Questions about the matrix below. Counting starts at 0.
1) The entry just right of 105?
2) The entry directly above the smallest entry?
3) The entry at row 0, column 0?
4) The entry directly above 115?
5) The entry in the bottom-left corner?
6) The top-right entry?
7) The entry at row 2, column 1?
8) The entry directly below the smallest entry?
109	118	127	143
113	127	133	150
148	137	128	110
116	138	138	150
147	119	129	115
111	134	125	141
107	128	131	146
149	121	128	108
156	118	104	109
156	118	105	109
1) 109
2) 128
3) 109
4) 150
5) 156
6) 143
7) 137
8) 105
